In the rows, zero is written as 128.
Facts:
flita (Δ molor) (Λ 60)
stisam (Δ faskul) (Λ 110)
molor (Δ vigre) (β braskobris,brutruk,pesi) (Λ 110)
gilok (Δ pigras) (Λ 60)
skesoflum (Λ 110)
klakli (Δ stiples) (Λ 36)
buso (Δ drebe) (Λ 60)
brutruk (Δ kevoplo) (Λ 60)
plobras (Δ ropla) (Λ 60)
degrus (Δ tedruk) (Λ 60)
treklam (Δ trefla) (β flita,vogres,pidas) (Λ 60)
dople (Δ fabo) (Λ 36)
goge (Λ 60)
pidas (Λ 110)
braskobris (Δ gotrul) (Λ 60)
gridru (Δ stoskem) (β ledrin,trobos,dati,skolek,birik,trakik,buso,klefus) (Λ 60)
natri (Δ degrus) (Λ 60)
briplel (Δ futruskan) (β nubiklol,vidi,plilim,klakli,ruflar) (Λ 36)
supar (Λ 110)
grurer (Δ tritrem) (β nubiklol,neklak,plepledes,stokal,brutruk,zuklel) (Λ 110)
dridotrim (Δ tisan) (Λ 36)
stararu (Λ 60)
broflos (Λ 60)
vodom (Δ koma) (Λ 36)
bebas (Λ 60)
kluni (Λ 60)
lubrode (Λ 60)
davan (Δ zulil) (Λ 60)
nubiklol (Λ 60)
tikas (Δ nikim) (Λ 36)
pesi (Δ detivak) (Λ 60)
skuvir (Δ pofim) (Λ 110)
lizom (Δ natar) (β rigrin,trakik,rupe,plepar,stifli) (Λ 36)
grufo (Δ braskobris) (Λ 60)
stokal (Λ 110)
gizes (Δ birik) (β nubiklol,tisan,plilim,renak,flolan) (Λ 60)
temer (Λ 36)
vozegok (Δ vodom) (Λ 110)
kloplo (Λ 60)
getro (Δ grurer) (Λ 36)
fosku (Δ grepi) (Λ 110)
treron (Λ 36)
nutom (Δ granam) (Λ 110)
nore (β gusku,birik,rupe,gigrizan) (Λ 110)
nonuk (Λ 60)
bragri (Δ samom) (Λ 60)
plepar (Λ 110)
stagrum (Δ getro) (Λ 60)
putru (Λ 36)
liskin (Λ 110)
gridros (Δ gotam) (Λ 60)
birik (Δ brutruk) (Λ 110)
ruflil (Δ gigrizan) (Λ 60)
skagima (β putru,futruskan,plobras,klevo) (Λ 60)
traskin (β grugugri,trefla,detivak,degrus,muklel) (Λ 36)
trefla (Δ liskin) (Λ 110)
brodron (Δ voski) (Λ 36)
stifli (Δ skolek) (Λ 110)
zulil (Δ dati) (Λ 60)
goflimon (Λ 36)
koma (Δ muklel) (Λ 110)
tritrem (Λ 36)
trakik (Λ 110)
rupe (Λ 60)
faskul (Δ bragri) (Λ 60)
traske (Δ tikas) (β treron,stokal,stararu,plepar,gotrul) (Λ 36)
rigrin (Δ klevo) (Λ 60)
stufla (β ledrin,neklak,vidi,koma,dogrol,plepar) (Λ 110)
skolek (Δ putru) (Λ 110)
stamumom (Δ zibrefer) (Λ 110)
gotrul (Δ goge) (Λ 110)
grepi (Δ grugugri) (Λ 110)
tedruk (Δ kluni) (Λ 110)
planel (β rigrin,kluni,nutom,skiril,gotrul,gilok,bebas,pidas) (Λ 36)
sadi (Δ gusku) (β sustir,treron,zibrefer,vogres,bebas) (Λ 60)
retik (β zulil,stokal,brutruk,futruskan,vozegok) (Λ 60)
rulen (β stagrum,ruflil,pidas) (Λ 36)
ropla (Δ kloplo) (Λ 110)
detivak (Δ gridros) (Λ 110)
fabo (Δ beze) (Λ 110)
stoskem (Δ stagrum) (Λ 110)
stiples (β goflimon,birik,rasone,nonuk,bebas) (Λ 60)
kevoplo (Λ 36)
brakatrer (Λ 60)
trobos (Δ klakli) (Λ 60)
zodrin (β deklos,vozegok,degrus) (Λ 60)
ledrin (Λ 60)
renak (Δ skuvir) (Λ 60)
voski (β fosku,zulil,kevoplo,putru,buso,brakatrer,futruskan,skesoflum) (Λ 110)
gigrizan (Λ 60)
soskasa (Λ 60)
vogres (Λ 110)
griki (Λ 36)
plepledes (Λ 60)
gotam (Δ pidas) (Λ 36)
dogrol (Λ 36)
drebe (Δ zibutal) (Λ 60)
beze (Δ nutom) (β klakli,griki,gridros) (Λ 60)
stustem (β goge,stokal,brutruk,futruskan) (Λ 110)
gusku (Δ stamumom) (Λ 60)
klevo (Δ dople) (Λ 60)
klenek (Λ 60)
zuklel (Δ flita) (Λ 110)
leza (Λ 110)
pofim (Δ stokal) (β klenek,neklak,kluni,ropla,nonuk) (Λ 110)
leplol (Δ plepar) (β bragri,kluzu,zibrefer,brutruk) (Λ 60)
neklak (Δ zuklel) (Λ 36)
zibrefer (Δ natri) (Λ 36)
pigras (Δ stufla) (Λ 60)
druti (Λ 36)
muklel (Λ 60)
drupom (Δ vidi) (β dati,koma,braskobris,leza,samom,deklos,getro,druti,supar,ruflil) (Λ 60)
kuplon (Λ 36)
nikim (β dridotrim,braskobris,tikas,grufo,brodron,griki,zuklel,dople) (Λ 36)
dati (Δ trobos) (Λ 36)
gotadem (β kuplon,tikas,tritrem,deklos,brutruk,skiril,flita,soskasa) (Λ 110)
vigre (Δ rigrin) (Λ 36)
ruflar (Λ 36)
zibutal (Δ davan) (β trobos,kevoplo,gridros) (Λ 60)
pliro (β trakik,vigre,liskin,detivak,faskul) (Λ 36)
kluzu (Δ vogres) (Λ 110)
flolan (Λ 36)
sustir (Λ 60)
futruskan (Δ renak) (Λ 36)
plilim (Δ plobras) (Λ 110)
samom (Δ kuplon) (Λ 60)
natar (Δ grufo) (Λ 60)
klefus (Δ planel) (Λ 36)
skaplom (Δ stisam) (Λ 60)
skiril (Δ klefus) (Λ 60)
rasone (Λ 110)
granam (Δ stifli) (β stokal,grufo,klefus,detivak) (Λ 36)
grugugri (Δ drupom) (Λ 60)
deklos (Λ 60)
guklum (Δ treklam) (Λ 60)
tisan (Δ gizes) (Λ 110)
vidi (Δ gilok) (Λ 60)

Known rows:
bebas: [130 131 126 119 113 131 122 132 146 125 128 141 129 133 116 112 129 152
 112 137 104 179 129 144 138 135  87 144 114 115 102 153 147 114 108 127
 163 141 153 142 112 144 138 131 105 113]
sustir: [130 133 115 125 114 131 127 135 126 118 136 139 132 133 130 113 136 141
 119 129 114 153 140 137 149 122  99 134 119 129 116 147 137 116 103 126
 164 131 147 136 106 135 134 139 116 111]
traske: [102  55 156 127 203 125 146 142 120 167 136 121 160 128  80 132  79 145
 137 149 172 125 104 148  91 124 143  76 149  73 100 137 180 166 153  94
 118 135 120 145 168 117 131  66 136 121]
rupe: [158 139 115 129 144 130 114 122 134 123 155 111 138 123 123 111 138 140
 106 140 108 141 130 126 150 119  95 117 122 123 108 144 136 126 116 126
 153 137 158 156 130 153 141 133 118 108]
grurer: [112  59 152 118 177 123 201 147  79 167  63 163  74 129  86 133 109 114
 178 174 201  78 104  94 157 138 153  82 183 105 145 147 132 143 169 143
  94 125 127 118 124 136  74 111 164 186]
ledrin: [149 152 117 129 143 130 125 130 126 118 150 119 131 123 129 111 142 137
 111 131 121 129 130 123 155 117  98 122 121 119 116 136 131 120 117 119
 149 136 154 148 126 150 133 148 122 113]
klefus: [122 124 112 142 153 142 108 140 129 127 163  91 171 126 138 134 117 115
 127 118 135 107 123 152  97 116 163 103 122 120 124 116 127 155 129 102
 113 126 118 132 146 102 142 101 129 102]
supar: [121 138 111 131 106 122 114 123 121 127 119 134 116 132 120 142 149 102
 145 137 113 127 109 103 122 171 164 154 137 152 134 125  99 141 140 152
 119 127 120 122 116 123 117 123 121 155]
natar: [134 148 116 127 121 127 121 125 114 118 143 128 127 129 138 107 141 128
 111 129 117 133 138 137 150 115 101 122 121 130 132 149 125 113 102 126
 160 130 144 134 113 139 131 149 123 109]
degrus: [143 142 125 132 119 135 120 122 122 117 138 120 127 129 141 107 141 133
 106 133 115 136 144 140 149 113  86 119 118 134 129 149 134 114 113 130
 145 129 142 125 113 150 143 141 114 114]
plepledes: [133 135 117 131 133 130 137 138 110 120 134 138 124 128 129 110 136 127
 117 134 130 129 138 127 169 110 112 113 129 126 124 145 125 115 100 129
 162 133 152 144 103 132 122 152 134 110]
klevo: [177 139 119 109 101  84 124 143 149  97 137 138 136  99 140 149  99 175
 126 125 125 116 136  88 143 111 105 135 130 191 110  74 135  87 103 130
 193 109 117 171 125 123 172 168 158  90]
nore: [151 108 152 122 157 122 113 102 153 145 125 110 106 120  85 145 131 138
 128 156 117 130  94  90  95 157 120 142 148 114 115 125 147 145 193 137
  76 137 128 125 177 170 134 100 117 184]
voski: [152 112 172 138 123 123  93  81 125 140 105 105  86 106 145 134 119 126
 127 149 122  95 164  91  81 132 112  98 152 198 163 107 111 114 176 175
  43  96  60  66 159 169 193 124 127 182]
planel: [ 92  84 165 113 104 168 140 142 191 145  90 133 142 125 119 135  81 171
 126 138 129 178 118 179  71 139 111 140 119  71  92 124 191 142 151  92
  83 143 121  91 150 106 128  63 112 129]
lizom: [126  88 163 127 203 127 119 121 146 155 159  90 167 120  85 139  99 150
 116 118 144 123  88 146  75 120 121 111 131  62  96 134 183 165 175  76
  96 144 128 140 197 138 143  66 118 129]
skaplom: [123 143 123 133 135 103 123 120 104 128 152 135 135 136 124 110 142 126
 106 110 119 141 135 142 147 111  99 139 119 127 132 156 127 111 106 126
 174 131 139 141 120 142 133 152 124 109]
braskobris: [126 139 128 129 105 131 145 138 112 125 112 148 119 133 141 109 137 131
 123 115 131 133 147 139 160 108 107 130 122 127 141 148 124 101 103 130
 155 128 139 119 103 132 115 156 132 119]
lubrode: [134 142 119 129 125 130 125 130 121 118 136 130 129 130 134 108 140 131
 111 132 116 138 143 135 155 114 100 125 116 126 128 143 127 111 107 130
 162 128 146 137 115 139 130 151 120 113]
flita: [145 105 129 127  86 136 159 120 194 106  92 126 171 151  98 171  87 166
 126 119 106 193 155 108 127  83 100 175 142 158 102 115 110  51 105 143
 181 101 122 194 100 107 129 188 173 109]

Rows:
No name comes twice in this set of rows, the named rows included.
[142 172 123 163 137 123  78  91 139 107 150 113 108 118 151  98 132 116
  97  94 106 113 144 116 142 110  83 115 124 119 122 155 141  92 123 135
 131 126 154  98 139 144 143 163 130 115]	trobos
[176 124 173 131 190 104 104  84 140 145 155  95 123 112 103 115 130 165
  83 117 116 119 125 118 117  92  52 123 131  99 125 145 169 117 161 110
 119 134 131 137 193 197 171 134 121 146]	gridru
[123  53 178 129 179 115 163 127  62 158  93 161  89 119 117  98  76 156
 134 176 184 101 196 129 139  77  75  26 167 166 147 158 149  96 124 162
 137  91  85  93 121 155 179 136 154 133]	retik
[128 146 132 124 102 129 130 123 124 126 119 149 119 132 141 109 131 136
 118 117 115 147 149 147 148 112  92 137 117 133 137 142 130 102 105 131
 152 125 137 118 108 136 133 153 121 119]	deklos
[104 122 114 131 115 102 121 119 106 139 125 144 115 142 108 138 141  96
 151 136 126 133 108 114 124 168 170 159 138 145 143 137 100 147 139 152
 139 123 112 136 111 123 121 121 122 152]	kluzu
[183 152 193 113 119 131 138  90 113 144 118  94 111 114 160 118 159 162
  78 107 138  94 147 147 126  55  38 152 105 135 195 127 134  90 154 104
  78 137  94  93 171 198 157 158 116 172]	zibutal
[137 158 114 126 125 131 139 129 113 119 135 132 121 130 138 112 147 124
 117 117 130 121 129 129 167 110 107 132 119 117 130 150 126 112 106 120
 153 135 159 141 110 134 112 155 128 110]	renak
[123 148 119 132 129 107 139 115 106 133 120 133 104 134 113 150 163  85
 143 105 141  96  76  98 146 149 177 173 136 116 157 128  97 143 148 126
 120 133 136 140 130 123  83 143 135 169]	plilim
[156 108 133 115 159 163 153 135 143 141  94 112  89 115  94 139 142 138
 154 172 148  94  81  90 140 153 139 118 146  85 108 131 145 153 188 121
  54 153 165 127 152 160  79  98 132 184]	stufla
[ 96 167 116 173 126 138 105 112 147 110 128 113 124 125 164 137 119  76
 131  51 144  75 113 140 118 113 165 118 127  73 133 127 138 116 135  95
  88 126 145  77 145  73  87 147 153 111]	klakli
[101 111 120 134 130 140 124 153 134 129 147 117 171 135 129 135 108 123
 138 128 134 141 119 162  98 134 163 120 118 110 109 126 143 162 117 104
 125 137 125 126 134  89 125  90 122  98]	treron
[155 142 117  90 108  73 130 143 149 112 132 167 106  99 132 167 127 150
 158 136 117 114 101  68 130 190 178 154 138 182 113  46 121 148 135 145
 153 114 114 157 143 104 146 123 146 138]	fabo

Now the same objects, written a new way:
Known rows:
kuplon: [ 99  77 145 134 169 150 139 149  88  98 102 140 119 124 164 167 143 128
 121 128 108 167 141 167 125 136  37 151 161 115]
tedruk: [109  89 148 133 153 144 146 145 101 107 142 139 133 146 154 136 136 118
 143  92 113 167 162 148 144 123  45 117 176 115]
gotam: [ 99  85 143 131 168 149 138 157  97  96  86 134 123 137 157 164 142 128
 119 118 107 160 145 154 119 139  50 156 162 106]
drupom: [137 117 145 152 143 170 167 162  86  85 138  99 129 118 187 187 146 158
 150 121 114 130 181 165 156 135  97 137 135  95]
goflimon: [ 95  85 138 131 166 152 137 157 109  98  84 132 124 141 163 163 140 129
 121 114 107 163 147 153 114 137  51 157 163 108]
putru: [154  65 157 141 191 139 137 150  50  76  38 123 128 112 166 109 136 120
 145 126 139 177 149 137  83 159  57 147 115 137]
neklak: [151  92 147 124 164 134 138 170 182 148  70 104 120 153 141 155 148 155
 130 123 101 185 158 172  45 173  65 151 164  98]
samom: [137  80 142 144 148 151 130 157  99  94 116 143 130 137 149 188 145 147
 154 104 123 137 159 140 139 128  54 139 176 107]
flita: [192  70 147 132 153 137 126 127 176 123 112 127 141 149 158 198 143 167
 168 131 125 162 178 193  78 162  65 137 171  95]
pofim: [108 128 139 148 139 173 168 179 109 114 161  88 128 123 198 123 152 128
 139  93 108 166 180 167 145 149  79 116 145 115]
planel: [ 94  97 135 154 160 187 161 163 119 102 124  84 126  92 229 168 143 137
 127 134 105 167 163 191 141 164  70 159 114 116]
vozegok: [125  91 145 110 159 151 156 160 112  95 118 135 142 170 158 125 131 119
 138  86 110 160 176 148 123 112  62 114 176  93]
stagrum: [136  82 145 143 147 156 127 155 115  88 112 139 137 139 163 187 140 144
 154 108 123 138 162 142 140 124  58 139 173  98]
skesoflum: [123  94 141 120 157 142 148 140  98  97 125 142 138 159 156 126 138 113
 145  91 118 162 174 149 125 125  53 117 175 110]
stokal: [135  65 142 122 149 156 166 200  84 127 145 137 109 154 147 107 149 121
 128  82 107 163 167 149 141 127  30 122 182 136]
stiples: [145 128 133 148 121 201 136 188  68  91 154 121 117  89 213 176 151 138
 164 117 100 128 179 184 138 158  54 179 138 123]
zibrefer: [ 96  79 144 128 162 163 139 172 114  94  92 130 123 144 170 167 135 131
 118 119 105 165 144 153 125 129  47 154 158  95]
gridros: [139 109 147 139 158 135 137 131  72  81 106 141 135 138 132 192 149 147
 156 112 122 127 166 138 128 127  67 134 173 102]
nonuk: [132  83 140 148 146 157 124 165 121  97 114 132 129 136 159 178 146 144
 152 104 126 135 167 134 134 138  57 145 174 110]
retik: [179  71 139 127 153 179 215 210  55 101 131  96 109 132 163 152 149 169
 140 110 107 120 197 175 156 132  90 137 140 115]

Rows:
No name comes twice in this set of rows, the named rows included.
[101 164 148 150 158 157 171 188  82 109 103  75 108 122 161 174 168 150
 102 124  91 155 154 145 112 147 108 129 131  89]	briplel
[171  45 153 132 149 163 167 208  89  97 125 138 110 160 143 176 151 162
 132 120 117 144 160 152 149 112  52 120 171  99]	brutruk
[170 140 126 171 163 157 163 143  47  54 103  98 122 107 183 183 176 137
 131 124 157 126 194 140 113 157 131  90 135 119]	beze
[144  82 150 142 148 149 137 167  97  87 118 141 127 147 151 196 147 149
 145 118 120 139 158 144 139 122  60 130 171  97]	braskobris
[131  80 118 117 174 138 140 127 153 118  89 133 119 139 153 177 155 138
 113 122 116 167 173 189  63 172  60 147 183 118]	vigre
[113  93 142 131 153 146 141 146  95 107 139 142 132 145 155 130 144 108
 148  88 113 167 164 147 132 133  42 123 179 124]	liskin
[117  82 148 134 151 154 133 144 124  94 140 141 143 143 188 145 134 110
 149 102 120 179 165 163 140 129  45 113 168 108]	vogres
[110  89 142 129 149 155 138 161 125 108 135 135 135 154 170 126 140 115
 141  85 113 170 165 149 136 130  42 123 179 115]	gotrul
[121  78 110 132 182 154 137 144 113  78  82 140 118 148 172 184 167 111
  86 124 143 160 167 165  89 154  77 119 186 117]	dople
[158  97 131 127 159 164 192 157  51  86 119 103 128 122 171 160 140 162
 154 112 114 115 200 174 144 139  95 147 135 114]	skagima
[121  65 138 101 182 152 177 166  59  90  76 138 120 148 148 143 130 135
 118 115 100 148 164 166 119 121  53 160 157 106]	futruskan
[153 105 138 144 151 173 179 161  74  88 132  92 128 116 186 171 144 159
 154 119 116 126 192 174 150 143  95 137 133 106]	zodrin

Now the same objects, written a new way:
Known rows:
gotadem: [124 113 112 137 111 133 122 122 132 119 160 123  97 146 130 101 150 130
 106 148 137 136 128 126 137 133 136 147 127 122 127 109 111 115 137 111
 123 138 126 125 137]
skiril: [124 126 132 120 144 128 128 128 127 117 107 122 123 147 123 149 132 135
 126 118 112 127 125 119 128 124 120 121 131 112  97 129 131 102 128 131
 139 119 129 132 101]
flita: [136 129 141 121 132 126 120 138 118 109 101 127 126 159 122 147 148 129
 124 141 127 150 101 107 111 131 134 144 114 135 102 124 162 101 127 127
 147  58 120 148 144]
zuklel: [155 118 132 134 102 131 120 140 124 132  96 123 157 137 146 130 140 119
 101 168 129 159 110 116 108 129 165 152 113 152 145 129 157 124 135 134
 134  48 122 160 145]
zibrefer: [119 140 139 129 178 125 126 125 135 124 147 123 124 119 127 132 119 147
 114 119 123 135 129  99 124 134 120 106 122 124 118 126 124 112 127 102
 120 134 118 136 137]
kluzu: [127 116 109 136 121 135 122 128 140 133 126 118 134 141 141 122 120 131
 106 159 118 141 138 106 134 129 150 128 119 127 118 122 112 105 147 126
 129 107 123 143 119]
guklum: [121 124 132 123 119 125 132 125 122 116 125 129 109 143 118 136 136 129
 126 116 119 123 113 139 135 123 124 134 133 130 117 130 124 118 135 128
 136 137 132 126 102]
grugugri: [127 133 102 119 107 119 132 123 112 124  33 145 138 139 116 150 155 139
 122 161 139 141 170 119 107 132 107 116 124  77 135 157 169 137 101 128
 119 149 134 117  97]
rulen: [118 131 136 125 173 121 125 115 127 100 168 125  91 126 115 110 146 153
 114 117 139 134 111 111 124 139 114 127 118 127 119 107 125 107 131  77
 117 164 116 120 137]
natar: [127 123 130 123 116 127 130 127 124 120 123 133 113 136 120 134 145 126
 132 117 132 113 119 137 135 125 124 134 133 126 118 127 123 124 131 135
 137 145 130 120 115]
fosku: [130 112  99 151  83 128 131 131 149 144 135 128 129 133 149 132 101 112
 107 128 106 119 130 101 138 132 174 124 115 147 150 135 108 145 160 176
 121  76 122 139  87]
pigras: [125 125 129 122 118 127 127 128 124 123 129 131 102 138 121 132 137 121
 136 115 132 126 120 137 131 128 119 126 134 127 115 124 121 127 124 127
 137 150 132 114 126]
lubrode: [127 123 131 121 119 124 130 127 125 118 120 132 107 137 120 134 137 122
 139 116 133 120 118 139 128 125 119 136 136 129 115 126 127 124 129 130
 137 136 133 118 115]
nonuk: [121 136 140 117 142 131 128 131 124 120 148 126 139 138 125 141 121 133
 149 105 119 120 121 124 142 126 117 126 141 119 102 131 127 105 118 153
 146 135 139 130 137]
stiples: [108 117 130 115 122 124 128 121 128 108 191 131  87 144 110 108 148 130
 138  69 142  97 118 139 163 138 104 134 148 129 102 120 122 115 122 152
 137 164 142 122 168]
nore: [119 112 117 130 104 131 127 119 125 123 225 137 153 133 133 100 126 143
 138 113 126 123 119 130 162 140 143 159 142 119 139 119 114 122 124 161
 129 148 149 125 178]
broflos: [124 122 129 122 117 127 130 127 127 120 122 131 113 138 121 134 135 124
 136 113 126 111 115 142 133 125 121 135 133 130 116 126 128 126 128 129
 138 132 131 118 122]
futruskan: [126 134 128 140 154 121 131 129 140 139 130 136 123 105 126 140  96 126
 118 107 117 117 126  95 116 136 146 105 111 149 142 131 122 147 148 130
 110 100 110 131 115]
brakatrer: [121 124 111 138 111 123 132 134 138 142 126 132 103 136 127 155 100 102
 144 100 113 103 122 111 129 127 145 115 125 146 131 131 120 155 148 172
 130  74 121 123 103]
fabo: [140 132 106 137 137 134 125 134 131 134 150 123 146 123 134 102 126 120
 150 156 130 129 143 148 134 121 136 156 115 108 142 117 122 123 136 138
 115  75 130 145 157]

Rows:
No name comes twice in this set of rows, the named rows included.
[128 132 128 131 113 128 135 131 129 143 114 134 141 139 132 161 103 128
 149 120 102 133 113 114 128 124 143 120 132 131 126 134 120 136 138 141
 137 117 124 107  88]	buso
[128 134 112 121 113 123 135 125 113 123  91 140 160 132 120 151 136 139
 140 127 127 124 151 119 123 135 111 123 133  95 134 154 154 138 101 151
 128 136 142 113 131]	faskul
[130 144 130 118 145 130 126 137 123 123 123 126 153 148 119 138 130 127
 163 119 122 125 105 125 128 123 124 138 118 120 111 130 143 105 114 144
 136  89 134 141 164]	rigrin
[132 139 137 131 168 116 133 116 120 113 162 130  95 103 114 112 123 135
 143 134 146 126 146 142  98 131 103 148 115 109 158 113 140 129 135 119
 109 114 122 117 133]	granam
[130 127 134 127 111 129 131 132 128 136  94 130 119 126 130 142 119 109
 133 114 121 107 120 146 126 120 127 126 133 148 133 133 127 145 133 142
 135 125 129 126  96]	gridros
[126 137 116 128 121 112 134 113 115 109 108 149 115 112 109 118 160 157
 110 150 155 141 140 118 104 141 114 133 115  95 154 135 155 142 110  82
  98 168 125 109 140]	traskin
[124 133 139 130 153 122 128 122 131 114 150 132  94 110 120 105 141 134
 117 120 149 125 119 133 114 134 123 125 121 140 139 112 122 139 129  80
 112 165 114 119 141]	nikim
[121 119 125 126 107 126 130 131 132 131 112 132 112 133 118 139 120 109
 130  97 124 107 135 130 137 128 125 118 130 138 120 144 133 137 131 162
 133 114 134 135 107]	trobos
[135 112 116 134  95 133 123 124 130 127 158 128 117 125 134  95 149 123
 111 141 144 127 123 151 141 129 143 150 134 137 141 111 110 133 142 116
 126 157 129 124 140]	grurer
[140 121 121 137 143 133 129 129 123 146 149 113 151 127 142 130  94 114
 144 162 125 135 179 127 112 127 133 149 129 109 154 124 143 138 135 179
 127  46 135 136 135]	skolek
[120 130 142 117 132 129 134 127 124 126 174 133 160 137 124 143 106 142
 150  81 111 111 122 123 153 133 119 126 147 117 110 141 130 113 110 180
 144 138 152 126 145]	gusku
[119 122 124 120 111 125 126 121 125 107 131 132  78 147 116 123 156 129
 119 111 137 128 110 133 129 127 112 134 135 125 109 116 121 114 130 104
 135 163 125 109 116]	drupom

